Questions about the row below.
1) Which number is the second entry from the right?
2) Which number is the 1st entry from the right?
3) Which number is the third entry from the end?
[134 103 140 141 133 149 135 136]
1) 135
2) 136
3) 149

Read these off the matrix that follows.
1) Find the entry just right of the centre entry.
2) Find the entry directly below the centre entry.
3) Find the bottom entry of the column that holds the smallest entry.
4) Find the entry directly below the smallest entry.
5) Find the second entry on the diagonal from the top-right corner.
6) Find the bottom-left entry.
7) Find the largest entry in the first row.
8) Find the entry just right of the smallest entry.
[[110 123 110 123 122 104 122 139 106]
 [142 134 129 128 124 136 136 114 126]
 [148 142 120 126 122 137 138 117 120]
 [106 107 146 130 132 115 123 124 130]
 [148 135 139 130 128 148 135 111 139]]
1) 137
2) 132
3) 148
4) 136
5) 114
6) 148
7) 139
8) 122

M =
[[143 117 143 143 140 114 141 135 112]
 [130 126 126 131 128 133 130 126 130]
 [146 107 146 148 140 113 144 133 106]
 [123 111 123 130 117 139 127 113 125]
 [143 104 138 143 137 106 139 128 101]
 [122 149 116 115 129 126 119 134 140]]
Rows and columns are numbered from 0.
Give the top entry of the column that holds the largest entry.
117
The entry directly above the smallest entry -> 125
The bottom-left entry is 122
Give the bottom-right entry.
140
The entry in row 0 and column 2 is 143
Give the entry in the top-left corner.
143
Give the entry at row 1, column 2.
126
Give the bottom entry of the column that holds the largest entry.
149
Give the entry directly above the largest entry.
104
Give the entry at row 1, column 0.
130
Give the entry just left of 111.
123
Give the entry directly above 115.
143
Give the entry just right of the largest entry.
116
The entry at row 2, column 0 is 146
The smallest entry is 101
The entry at row 2, column 1 -> 107

[[124 116 131 127 120 131 123 131 124 127 126 134 109 118 122 121]
 [131 131 130 131 132 130 131 129 131 129 131 131 131 131 130 131]
 [127 138 133 123 120 117 119 124 140 139 129 116 129 124 128 129]
 [128 120 128 129 129 130 128 125 123 120 129 139 115 123 122 123]
 [128 128 117 132 139 138 140 135 116 121 123 124 150 142 136 133]
 [130 128 120 133 139 137 139 133 119 121 126 129 145 140 135 133]
 [128 122 129 128 128 128 126 124 126 123 129 137 115 122 122 123]
 [121 114 129 125 116 130 121 131 122 127 123 130 108 117 121 119]]
The fifth entry in reading order -> 120
The entry in the bottom-right corner: 119
Which number is the 2nd entry on the main diagonal? 131
Which number is the top-left entry? 124
Which number is the smallest entry in the first row? 109
The entry in the top-right corner is 121
The fourth entry from the end, reading row by row -> 108
The second entry from the end, reading row by row: 121
Which number is the largest entry in the last row? 131
The entry directly above the smallest entry is 115
The third entry on the diagonal from the top-right corner: 124
The entry just right of the largest entry -> 142
The second entry on the diagonal from the top-right corner is 130
Which number is the third-last entry, reading row by row? 117
The entry in the bottom-left corner is 121
The entry just left of 108: 130
Which number is the largest entry in the first column? 131
Which number is the 4th entry, reading row by row? 127
Which number is the third entry, reading row by row? 131
Which number is the largest entry in the first row? 134
Which number is the third entry on the main diagonal? 133

Read these off the matrix that follows. Indices start at 0.
1) Report the entry at row 0, column 1.
2) Report the entry at row 2, column 1.
3) Report the entry in the bottom-right corner.
4) Report the entry just left of the largest entry.
5) Report the entry in the top-left corner.
6) Report the entry at row 2, column 0.
7) Report the entry at row 0, column 2.
8) Report the entry in the bottom-left corner.
[[130 140 129 119 123 128 135 144 118 134 116 110 123 141 132]
 [129 110 133 120 137 117 124 133 134 125 129 130 114 107 126]
 [138 121 122 133 129 120 114 130 134 101 129 130 138 136 128]
 [133 111 129 114 132 116 131 128 136 130 130 127 116 109 119]
 [129 114 128 131 128 151 126 124 117 146 137 126 135 133 130]
 [121 150 129 126 130 119 136 137 133 136 125 131 134 115 114]
 [136 121 122 133 128 120 113 132 135 100 131 130 137 128 132]
 [127 113 129 131 124 152 128 123 119 143 136 123 137 133 126]
 [128 143 132 120 126 126 132 148 121 142 115 115 122 133 120]
 [122 146 134 123 129 123 129 149 123 142 117 120 124 129 118]
 [127 117 135 125 137 117 115 134 135 116 130 135 120 106 134]
 [135 123 124 132 130 120 112 136 137 100 132 131 138 127 134]
 [134 112 129 114 134 117 133 129 138 128 128 123 116 109 120]
 [131 133 119 120 128 116 144 126 142 129 130 120 132 113 114]
 [129 114 129 131 124 153 128 123 118 144 138 122 134 134 130]
 [129 111 130 133 124 152 127 127 117 144 139 124 136 133 127]]
1) 140
2) 121
3) 127
4) 124
5) 130
6) 138
7) 129
8) 129
